Below are the code and all the weights of a small trained network. Each question names an input and a class and asks about switching units off, where a switched-off unit gives its printed mean instead of its output.

import numpy as np


def w(rows, s, z=0):
    codes = np.array(rows[::2]) - 128.0
    scale = np.full(codes.shape[1], s)
    scale[-1] = z or s
    return codes * scale


def f(y):
    return y / 2 * (1 + np.tanh(0.7978845608 * (y + 0.044715 * y**3)))


def log_softmax(a):
    a = a - a.max(-1, keepdims=True)
    return a - np.log(np.exp(a).sum(-1, keepdims=True))


def net(x, mask):
    res = np.array(x, float).reshape(1, 3) / 4 @ E
    y = f(res @ A[0][:, :-1].T + A[0][:, -1])
    res = res + np.where(mask, y, B[0][:, -1]) @ B[0][:, :-1]
    return log_softmax(res[-1] @ U[:, :-1].T + U[:, -1])


A, B = {}, {}
E = w([
[61,124,201,10,161,220,72,160,233],'x0',
[233,51,182,68,124,123,59,253,79],'x1',
[186,191,160,222,54,129,37,68,167],'x2',
],0.0059)
A[0] = w([
[152,167,58,221,61,65,81,116,41,215],'N0',
[181,105,176,61,170,225,57,227,186,209],'N1',
[176,73,213,60,100,199,47,178,158,211],'N2',
[88,195,147,148,49,156,61,65,241,218],'N3',
[157,133,191,146,23,234,37,96,195,210],'N4',
[240,201,51,201,39,74,32,105,106,253],'N5',
[94,49,166,46,212,192,162,199,176,249],'N6',
[48,46,124,83,205,190,254,139,125,234],'N7',
[168,136,97,182,142,53,180,187,66,244],'N8',
[163,204,102,184,18,185,58,79,151,207],'N9',
[177,198,29,227,27,91,214,106,76,252],'N10',
[64,79,95,44,226,160,218,136,127,250],'N11',
],0.005,0.0029)
B[0] = w([
[199,35,133,203,76,144,191,39,64,221],'N0',
[147,127,129,94,234,97,75,187,218,242],'N1',
[141,107,148,114,223,75,50,185,206,233],'N2',
[67,224,207,186,14,217,89,36,222,226],'N3',
[165,97,232,200,104,189,22,178,228,216],'N4',
[180,43,254,208,65,126,56,99,62,245],'N5',
[96,202,12,95,237,130,152,198,241,245],'N6',
[69,228,50,82,211,28,206,54,178,216],'N7',
[166,45,54,122,133,74,200,61,71,197],'N8',
[109,102,213,179,37,206,52,98,91,217],'N9',
[111,22,41,189,55,160,230,18,47,254],'N10',
[92,247,43,56,199,31,219,82,181,221],'N11',
],0.0046,0.0061)
U = w([
[189,77,188,145,86,77,72,201,100,2],'0',
[181,3,88,190,50,94,187,89,25,117],'1',
[163,59,119,85,211,152,55,208,209,42],'2',
[51,174,43,80,197,82,210,89,165,245],'3',
[88,112,201,195,55,195,69,87,209,176],'4',
],0.0058,0.0026)

Each question gives the input, the list of numbers given to net, and the class t.
The units are the neurons (one row each of A and B). Each row of codes is followed by its name. A weight is (code - 128) times the scale printed after its matrix; where a second scale follows, it is the last column's (A, B and U).
mask holds one flag per neuron, in row order. A switched-off neuron (its flag False) gives its mean, the last column of its row in B, instead of its output. The means were averaged over made-up inputs and are rounded, as every weight is.
A unit's drop is (log p(t) with every unit on - log p(t) with that unit switched off) / (log p(t) with every unit on - log p(t) with every unit switched off).
The circuit of an input: a set's keep is (log p(t) with only the set's units on - log p(t) with every unit switched off) / (log p(t) with every unit on - log p(t) with every unit switched off). Starting from all 12 units, units are removed one at a time, each time the one whose removal leaves the highest keep (on an exact tie, the one counted first), for as long as the keep stays at least 0.8.
circuit, biggest first: the units of the circuit, biggest drop first
most important unit: the unit with the biggest drop
top k neurons: the k neurons with the biggest drops, biggest first
drop of u: that unit's drop, to one decimal
input [-2,-1,-1], class 1: most important unit -> N6
input [-1,-8,1], class 1: circuit, biggest first -> [N10 N6]
input [-2,-7,3], class 1: circuit, biggest first -> [N10 N6]
input [6,4,4], class 2: circuit, biggest first -> [N1 N2]
input [5,6,-8], class 3: top 2 neurons -> [N11 N7]
input [-3,-8,-1], class 1: top 2 neurons -> [N10 N6]
input [-8,-6,-6], class 1: top 3 neurons -> [N10 N6 N0]
input [-6,-7,-4], class 1: top 2 neurons -> [N10 N6]
input [0,4,-6], class 3: drop of N7 -> 0.1
input [3,2,-6], class 3: drop of N11 -> 0.1
input [7,3,-4], class 3: drop of N5 -> 0.2
input [-6,4,-8], class 3: drop of N9 -> 0.1
